In the rows, zero is written as 128.
Each row of numbers stands for one thing and depends on some of the facts below. Use the named rows to name the rest.

Some things and their rows:
nanes: [156 144 130 132 121 103 164 115 121 170  99 150  98 176 136 135  95 119
 197 150 183 151 130 141  72  62 114 136 101 112 104  89 112  96 123 141
 109]
kludefli: [142 114 157 128  93 116 167 114 156 167 120 141  79 148 126 155 100 117
 179 141 186 143 112 114  82  48 115 108 107 132 119  90 149  71 108 132
  67]
rufal: [131 112 161 115 113 112 176 116 156 175  84 140  85 158 120 147 105 101
 191 163 191 140  99 128  82  28 111 122 109 130 124  91 133  71 109 153
  84]
vustu: [139 139 157 117  95 119 131 101  99 158 110 122  80 163  99 116 104 118
 153 147 148 147 148  96 131 111  92 130 110 138  95  59 158 132 139 121
 106]
vutos: [209 175 150 131  84 130 133 141 106 144 115 143 104 157 101 133  80 138
 160 103 130 127 168  88 109  77 130 112 107 110 115  80  93 173 135 158
  70]
reku: [209 168 146 117  75 119 148 113 131 150  81 142 116 164 105 133 120 126
 178 104 185 133 146 115  83  66 128 108  89 115 108  93 121  61 105 185
  82]
tilem: [130 120 158 117 114 111 176 123 153 180  80 142  83 158 124 140 101  97
 194 161 193 140  99 135  91  16 122 124 112 125 129  94 127  80 112 151
  82]
risos: [176 133 127 133 133 113 140 140  97 153  92 149  68 139 168 112  83 147
 160 146 127 151 162 117  45 128 123 132 121 123  93  82 113 168 129 101
 116]
mukule: [151 131 153 111 102 120 124 113 105 157  80 126  65 144 133  94  97 126
 138 139 146 154 163 115 105 117 118 124 114 142  93  72 159 130 135 106
 114]
kloflekli: [147 144 155 141  91 113 163 114 147 172 164 142  86 155 120 139 128 101
 188 136 196 133 109 122  73  55 139  97 112 138 124  71 160  78  99 117
  54]
triklam: [166 166 105 127  88 103 166 110 103 154 123 157  87 166 143 152  79 135
 178 155 184 149 134 107  78  87  85 133 102 106 101  81 158  51 118 107
 102]
florel: [176 133 128 134 133 113 140 141  97 153  92 149  67 138 168 111  84 148
 161 144 127 151 162 117  44 129 122 132 121 122  93  83 113 168 129 100
 117]
puful: [134 136 160 127  86 118 129 100  85 164 102 118  82 158 107 119 118 123
 160 131 148 149 146  96 147 124 112 134 114 128  89  64 158 131 140 116
 101]
zavu: [163 135 139 144 123 117 146 128 102 149 148 146  86 166 120 147  72 144
 167 149 124 146 154  93  75 112  88 132 112 121  98  68 103 185 140 120
  99]
plogen: [143 116 163 138  90 122 166 119 173 164 154 144  80 152 122 165  62 125
 167 127 179 143 126 113  97  28 120 102 105 129 126  90 130  98 122 124
  55]
sokes: [163 141 136 149 120 117 144 133 102 151 155 148  86 164 125 146  59 145
 166 141 124 146 159  96  87 103  99 130 114 115 102  71  99 196 146 111
  93]
traston: [156 140 136 152 114 112 146 124  71 161 119 139  87 156 137 142 110 143
 187 134 130 145 142  96  94 137 116 143 122 107  90  75 114 171 135 114
 100]
ritok: [141 108 160 125  95 116 168 110 159 164 119 139  81 151 120 159 104 118
 176 147 185 143 111 111  72  56 104 109 105 136 115  87 150  64 105 140
  73]
graplos: [161 141 132 140 124 112 147 128  87 154 123 144  84 160 128 136  99 138
 178 156 130 145 146  98  69 124  94 137 116 119  95  71 116 170 132 118
 106]
noful: [164 141 130 139 108 106 158 109 123 161 125 149  95 170 136 144  95 133
 186 139 179 153 138 128  65  84 108 126  99 117  97  86 125  91 120 131
 101]
zavadril: [163 155 115 127 110 110 153 123  71 146 120 151  80 160 130 145  91 139
 171 174 134 142 139  76  73 134  66 143 117 113  95  65 146 133 127 106
 111]

There are 2 kinds of fact about the things: Ω, ζ.
[plenagor,groklibren,subrel,pame] Ω fledus
[pipeflan,mukule] Ω grogrel
[graplos] Ω dadrom
[dragrak,klugrun,traston] Ω puful
[klaflon,florel] Ω pipeflan
[gruse,flasten,grupar] Ω tragon
[dozok] Ω dragrak
[rufal,dufu,lopledri,flitudol,nanes] Ω grivisi
[triklam,butretrur,togos] Ω betus
[simak,teza,riston] Ω flivu
[noful,derem] Ω risker
[flastum] Ω derem
[klodo,daklan,koska] Ω klugrun
[klizis] Ω subrel
[trafekes,buklos] Ω flitudol
[stane,feroklem] Ω reku
[flikes,skidemuk,fiklu] Ω stimun
[nostum,zavadril,radir,flesur,betus] Ω ritron
[ritok,fase,kludefli] Ω fluzi
[feze,miskur,ziskir] Ω pipler
[napel,gumuflum] Ω rirol
[drobruk] Ω redu
[zuler,zedrul,kuzuzo] Ω plenagor
[kezu,tragon] Ω zetol
[sokes,plogen,vutos] Ω zavu
[lusuk,reror,flefler] Ω zavadril
[losan,risos] Ω mukule
[rirol,tekim] Ω dobim
[bikek] Ω zukem
[stustar,zavu,steplon] Ω bokles
[pagrak,nuskudar,dadrom] Ω drumurar
[pleto,nufele,tilem] Ω rufal
[drile] Ω nostum
[gedu,kloflekli] Ω kezu
[stimun] Ω skilu
[vustu] Ω tekim
[brezil] Ω ritok
ζ a <- plenagor,groklibren,pipeflan,graplos,subrel,klugrun,dozok,triklam,simak,noful,flastum,klodo,derem,klizis,trafekes,stane,flikes,ritron,grogrel,feze,napel,grupar,drobruk,zukem,redu,sokes,rirol,drumurar,riston,fledus,bikek,florel,pagrak,tragon,pleto,drile,traston,fase,fluzi,gedu,kuzuzo,zavu,pame,zavadril,radir,steplon,tekim,brezil,flitudol,risos,betus,flefler,nanes
ζ c <- dragrak,bokles,flasten,teza,puful,dufu,feroklem,daklan,grivisi,butretrur,vustu,mukule,nuskudar,ziskir,dadrom
ζ b <- klaflon,rufal,ritok,kezu,lusuk,zedrul,plogen,miskur,stustar,lopledri,dobim,buklos,flivu,kludefli,stimun,pipler,kloflekli,zetol,risker,koska,togos,tilem,fiklu
ζ d <- reku,gruse,nostum,zuler,gumuflum,losan,nufele,skidemuk,skilu,reror,flesur,vutos

Name these rows:
No name comes twice in this set of rows, the named rows included.
[222 164 141 113  81 120 141 131 139 151  51 148  98 141 149 107 100 134
 160  90 182 139 164 140  64  63 167 102  96 115 108 106 116  65 107 160
  90] : losan
[141 171 128 108  73 115 136 107  72 154 107 132  70 156 113 119  89 121
 148 157 154 145 146  81 150 111  83 135 114 122 101  59 193  99 138  84
 102] : butretrur
[210 167 132 120  75 120 133 126 119 149  81 140 104 151  80 136 131 137
 196 107 178 152 155 108  97  45 103  99  81 106 117 118 125  85 101 172
  60] : zuler
[141 109 146 128  96 118 151 121 146 163 117 137  68 136  95 160 116 129
 197 148 179 162 121 102  87  35  81 100  97 126 125 113 155  91 100 126
  50] : zedrul
[131 109 168 150  74 117 167 108 131 179 113 131  83 142 139 166 120 127
 192 107 186 143 107 111 118  74 154 119 115 113 108  95 142  70 115 129
  59] : koska
[147 177 150 134  73 108 136  89 121 175 159 128  97 176 108  99 130  94
 173 117 208 146 140 142 125  71 143 104 100 139 105  57 179  66 118 106
  82] : flasten
[193 180 146 110 109 120 144 143  86 160  40 141 111 162 103 107 119 109
 188 136 143 123 142 110 105  67 131 133 113 105 118  85  89 155 126 181
  97] : nufele

Now the same things, written a new way:
Some rows with their names:
pame: [140 109 144 115 151  81 127 159 114 106 153 131 122  80 167  99 114 157
 119 123 117 126 123 113 108 128 157 121 125  97 108 123 130 157]
teza: [102 137 124 132  99 159 174 106  82 144 109 121 155 124 121 136 112  41
 106 103 151  82 109 107 158 163  82 165 155 115 124 121 114  80]
klodo: [ 44 151 117 150 171 111 147 112 137 147 144 157 128 109 152 122  92 187
 109 150 101 131 128 151 102 133 150  64 143  90 104 137 136 153]
miskur: [167 132 131 132 125 202  74 140 145 153  93 129 111 173  68 134 159 112
 132 133 107 140 144 106 121 131 147 147 154 175 155 124 155 100]
zedrul: [206 118 163 146 135 180 102 170 107 149 109 125  88 140  81  86 152 102
 129 131  76 123 153  83 129 124 197 174 180 180 145 102 150 100]
klugrun: [ 58 145 121 136 164 111 134 123 137 136 141 159 128 103 157 125 100 181
 113 141 111 135 123 144  99 137 140  74 138  89 109 137 139 155]
traston: [ 76 137 119 136 160 101 135 120 137 132 145 144 132 109 151 123 101 176
 113 140 114 133 126 141 103 130 143  81 128  92 107 136 133 155]
feroklem: [103 137 122 135 100 158 176 105  81 145 110 120 155 126 119 133 111  40
 106 103 150  82 110 108 159 161  85 165 155 115 124 122 112  80]
zavadril: [145 136 136 106 120  65  97 128 143 113 136 155 153 117 150 124 109 145
 120 126 116 138 157 155 148 120 129 108  96  74 103 135 131 158]
nufele: [118 158 141 132 117 123 211 108 125 120 131 107  74 130 146 148 167 130
 211 158 158 169 102 172 190  90 115 144 137 211 153  89  68  75]
skidemuk: [102  95 126 137  95 157 251 115 154 125 160 134  70 148 128 163 158 156
 138  75 109 143 103 186 148 103 117 198 104 227 100 113 104  85]
klizis: [147 107 147 126 156  73 140 159 108 108 158 123 119  80 163  87 110 152
 117 124 107 120 130 110 113 122 174 125 129 100 104 117 125 155]
gruse: [113 107 165 206  74 143 210 133 116 114 134 117  73 149 133 142 130 150
 222 128 140 129 148 160 119 103  76 154 121 222 143 128  99 137]
tragon: [116 103 140 157 127  95 103 147 130 102 140 108 135 110 136 136  88 174
 158 124 139 128 139 120  69 141 110  93  99 103 112 131 122 177]
dobim: [152 138 129 118 128 205  70 143 144 150  96 137 119 175  67 130 157 114
 128 130 126 150 152  85 136 136 147 157 155 187 162 167 148 116]
fluzi: [116 117 127 103 144  97 106 143 137 106 143 139 133  98 163 131 118 162
 123 124 138 137 113 128  97 137 121 104 111  92 117 135 136 156]
risker: [168 131 138 120 122 208  63 149 144 147  89 142 107 163  76 139 162 114
 134 130 113 144 137 104 115 139 137 148 158 171 162 125 161  99]
ritron: [136 131 131 107 129  75 102 132 141 110 139 148 147 112 152 126 112 150
 120 127 122 137 143 144 132 123 128 107 100  81 107 134 131 158]
bokles: [109 142 111 127 105 151 179 105  84 142 108 111 142 140 134 125 131  31
  97 111 153  61 110 106 136 156  72 162 153 114 126 127 125  80]
zukem: [117 119 125 109 145  93 111 139 135 109 144 133 136 101 158 128 117 162
 120 125 136 136 118 128 104 133 127 104 110  92 116 138 132 158]
drumurar: [117 118 127 102 144  96 107 143 136 105 142 139 134  97 163 132 119 163
 122 124 138 138 114 127  98 137 121 104 111  91 117 134 135 156]

Name these rows:
No name comes twice in this set of rows, the named rows included.
[182 150  98 134 140 172  93 125 151 151  93  92  83 218  85 104 197  90
 109 160 104  89 156 109  75 108 132 135 149 175 154 133 174  94] : plogen
[188  96 111 166 117 230  73 114 135 166 110 124 155 158  67 133 160  97
 115 147 120 140 108 123 144 104 165 141 140 165 209 112 168 124] : klaflon
[128 131  97 108 159  72 127 127 143 108 144 102 114 139 173 106 148 145
 103 147 134  93 128 130  66 114 114  96 105  95 114 144 148 153] : zavu
[ 81 137 130 129 108 141 229 117 126 128 150 145  93 159 144 121 162 136
 163 130 170 151 146 128 202  95 112 185 128 240 156 222  90 149] : gumuflum
[129 140 111 147 113 115 238 108 132 121 142 111  45 186 177 108 206 113
 152 156 134  87 132 172 117  70  82 157 126 212 146 143 131 108] : vutos
[ 31 169 120 170 123 178 205  85  81 180 108 151 145 128 120 130  90  64
  95 123 120  79 116 129 155 168  98 127 191 110 116 125 121  76] : daklan
[ 84 130 107 101 159  87 129 126 139 117 155 120 158 127 135 112 111 162
 107 128 165 144 150  90 146 128 148 122 102 126 120 225 105 193] : napel
[139 110 140 124 154  77 134 149 116 111 155 122 125  88 160  98 112 155
 117 127 114 124 128 116 113 123 163 119 122  98 106 122 126 157] : groklibren
[ 71 151 125 141 110 172 181 102  81 158 107 144 149 120 127 136 103  54
 102 110 139  83 108 115 154 169  84 148 174 111 123 124 120  79] : puful
[135  89 126 178  89 172 217  98 115 135 160 145 117 124 160 135 168 119
 159 143 150 142  81 185 188  66 117 161 118 201 201 120 123 138] : losan
[105 157 119 126 112 145 172  94  82 144 104  92 156 120 110 143 112  36
 127 121 162  99 100 110 176 159  96 151 157 116 126  94  86  59] : dufu
[120 105 111 152  91 187 168  90  74 152 123 123 191 108 126 137 116  30
  93 110 165  85  76 118 176 145  91 162 146 106 169 115 128 103] : mukule

The same things again, as new rows of numbers:
Some rows with their names:
gedu: [ 83 101 117 139 112  80  81  89 132  77 162 135  99 123 111 142 132  42
 129 163 160  90  81 120 125  97 106 181 147  92  96 129 114 131 101 135
 127 181 149  92  80]
florel: [ 88 124 133 122  89  88 102  94 143  95 151 110 119 117 142 146 170  80
 124 192 140 102 121 116 159 114 141 182 151  86 111 107 128 131 119  76
 146 164 109 107 117]
traston: [ 80 130 154 142  90  92  93 108 172  67 164 130  99 142 120 155 113  42
 140 173 142 100  84 165 119 125 116 177 156 104 125 138 106 144 120 104
 133 171 131  99 105]
fiklu: [108 137 140 140  70  86 105 101 152  71 177 112 122 104 124 137 162  98
 127 159 155  99  85  88 127 150  62 173 142  94 125  98 102 129  93  87
 162 132 134 120 115]
stimun: [104 140 111 170  77  93  97  92 163  91 154 122 119 122 109 133 168 103
 142 161 178  94  87 107 141 130  84 139 121  99 114 113 115 147 115 116
 160 128 157 115  88]
skilu: [ 62 127 113 156  67  86 113  88 124  66 158 103 123 114 134 140 174  71
 160 147 129 131 115 122 143 122 102 201 129 130 151 102 121 155 113 110
 183 147 112 117 137]
kludefli: [111 134 139 144  88  80 101  98 156  69 179 117 128 101 111 133 151  90
 136 151 145  93  72  77 124 139  53 174 138  96 129 109  92 130  93  97
 167 129 154 113 108]
dufu: [ 91 125 135 127  97  92 101 127 142 108 157 103 144  79 124 132 108  72
 138 157 139  91  80 101 118 135  84 190 120 119 112 125 103 159  88  98
 192 162 153  92 127]
steplon: [ 93 118 128 132 107  78  94 101 153  88 159 126 125 119 119 153 138  60
 141 183 147  94  92 116 132 105 127 179 139  91 107 134 123 135 107  93
 138 162 126 112  97]
trafekes: [ 63 105 156 123  81  88  65 135 132 112 159 116 140 124 146 159 144  79
 136 173 142 105 111 117 132  99 132 176 154  82 130 109 124 140 101  84
 192 161 125  74 104]
zetol: [ 92 134 103 169  82  93  93  96 154  76 165 126 106 117 103 124 163  93
 139 151 174  95  92 106 137 137  68 149 130 106 117 109 106 146 111 140
 163 145 161 102  86]
flastum: [ 77 106 150 120  81  89  94 101 139  91 153 108 133 114 133 157 152  72
 124 168 135 106 107 116 144 119 120 191 157  82 123 112 111 124 115  87
 149 171 105 100 102]
radir: [ 85 103 170 127  99  66 100 105 138  89 155 105 149 114 117 147 150  84
 118 137 115  80  89  75 150 105 107 212 147  73 146 123 107 118  89  64
 150 152 114 115  90]
daklan: [ 86 152 122 143  48  98 115 122 161 131 140 118 117 120 123 123 101  76
 141 142 145  89  81 124 146 151  75 212 127 119 105 131 136 130 111  79
 156 169 103  96 122]
grogrel: [ 77 123 116 151  81  96  93  90 147 101 127 116 115 128 137 146 173  76
 133 179 154 106 116 147 167 106 160 155 129  90 117 118 133 154 139 111
 149 171 124 103  92]
teza: [ 92 136 132 144  81 103 119 109 140 100 149 104 124  89 132 132 124  65
 123 166 139  98  90 128 122 152  95 189 131 136 107 127 109 146 106  91
 177 182 136 112 120]
flivu: [ 86 125 146 158  50 106 100  93 142  56 170 102 111 120 139 142 182 112
 105 155 150 116 104 128 138 162  81 173 160 112 143  91  93 142 124 111
 182 154 133 105 117]
subrel: [ 96  98 149 147  76  87  90  83 163  72 140 115 123 108 111 173 145  59
 132 165 120 101 108 148 144 112 119 157 123 106 123 123 104 160 118 110
 137 170 126 106  84]
fledus: [ 84  94 129 143  80  74  87 103 155  91 135 119 138  99 107 167 148  67
 147 160 130  96  89 124 157 106 111 158 122  80 126 125 111 145 114 111
 143 160 122  99  82]
pame: [ 98  90 145 140  81  74  98  85 159  61 141 116 130 103 110 175 143  60
 139 166 125  98  92 138 144 112 112 159 129 101 131 126  97 161 107 107
 146 158 129 105  89]
vutos: [ 79 137 103 140  79  95 124  93 142  97 161 115 135 113 129 136 173  69
 160 168 142 119 119  91 126 116 114 204 124 106 123 101 144 130  90  91
 159 132 103 130 137]

Name these rows:
No name comes twice in this set of rows, the named rows included.
[101 116 111 138  90  79  94  94 132  73 183 126 117 112 106 123 155  95
 124 148 157  91  83  69 123 141  43 179 152  84 109 105 112 114  83 121
 162 143 148  91  93] : kloflekli
[ 54 108 101 148  85  92 104  79 108  68 180 123 118 115 132 126 167  54
 141 135 143 131 125 100 118 121  83 231 145 119 130  87 139 118  87 134
 168 170 115 105 121] : gruse
[ 94 128 118 177  82 103  82  86 137  56 176 133  87 126 112 126 154  78
 119 155 176 103  91 137 118 146  68 152 144 123 119 112 102 154 118 151
 154 166 174 104  92] : kezu
[108 103 130 164  62  76 109  87 176  80 158 124 147  94 112 159 137  42
 179 148 134 116 129 101  98 121  90 183  97 129 125 110 132 147  79 112
 142 140 125 127 114] : zuler
[ 78 113 108 138  93  97 111  94 119  84 165 107 112  83 124 117 124  65
 115 145 155 101  81 110 114 153  77 215 141 126  98 114 111 126  87 128
 170 200 139  85 108] : flasten

The same things again, as new rows of numbers:
Named rows:
flitudol: [ 89 161 125  92 120 109  91 118 100 152 135 143 117 109]
lopledri: [202 167 134 168 146 109 146 185 119 136 100 114 128 142]
flefler: [ 91 112 157  91  92 124  96 127  91 112 137 151 144 105]
feroklem: [111 128 123 189 164 191 185 117 164 135  94 162 116 171]
drumurar: [ 90 122 121  83 119 120  95 113 115 130 127 125 124  93]
risos: [112 134 129  88 123 100 106  67  99 100 129 135 122 105]
stustar: [195 136 131 155 150 122 161 184 110 106  98  85 126 145]
flesur: [132 107 143 197  80 109 149 114 161 151 185  98 176 164]
klizis: [114 100 132  73 139 128  87 107 104 141 146 148 123 123]
mukule: [122 130 122 201 171 172 184  77 161 123  75 156 122 162]
betus: [ 88 110 151  92  96 123  94 127  98 118 128 144 147  96]
zukem: [ 93 124 124  82 119 119  97 113 114 127 133 130 122  97]
puful: [110 128  97 194 171 193 181 125 172 127  98 167 132 162]
groklibren: [113 108 131  73 136 125  91 108 104 138 145 146 123 119]
ritron: [ 90 113 144  91 102 122  94 121 102 121 129 140 140  96]
gedu: [ 99 118 125  86 104 119  81 116 131 105 141 142  86 125]
vutos: [117 116 117 181 107 117 172 108 141 141 189  50 148 190]
grogrel: [105 128 125  87 123 107  99  85 107 114 127 131 124  97]
noful: [ 95 127 127  81 119 121  99 113 109 124 137 131 119 102]
graplos: [ 94 126 124  81 116 122  97 113 112 129 131 127 122  98]
steplon: [ 87 125 125  75 122 127 111 116  89 112 140 116 113 120]

Name these rows:
No name comes twice in this set of rows, the named rows included.
[105 150 121 200 166 185 175 122 159 160  89 164 117 170] : grivisi
[ 98 116 124  86 101 119  80 116 134 103 141 144  82 127] : grupar
[234 159 135 126 114 149 166 176 141 125 101 101 132 125] : fiklu
[104 124 114 193 164 192 176 119 172 147  75 148 124 155] : dadrom
[ 93 118 148  86 101 124  97 123  96 115 138 147 138 107] : radir
[166 140 122 156  67 139 167  98 184 169 190  82 157 157] : skidemuk
[111 129  90 195 173 194 182 126 173 122 103 170 137 161] : dragrak
[131 104 150 199  73 110 148 117 157 148 185 102 183 164] : reror
[187 134 130 151 154 128 169 186  97  98  98  71 121 158] : plogen
[202 129 129 166 138 113 135 183 150 111  89 102 114 134] : zetol
[146 124 119 177  84 122 157 100 183 169 181  79 160 151] : skilu
[206 139 134 158 146 116 152 182 130 115  97 104 132 133] : miskur

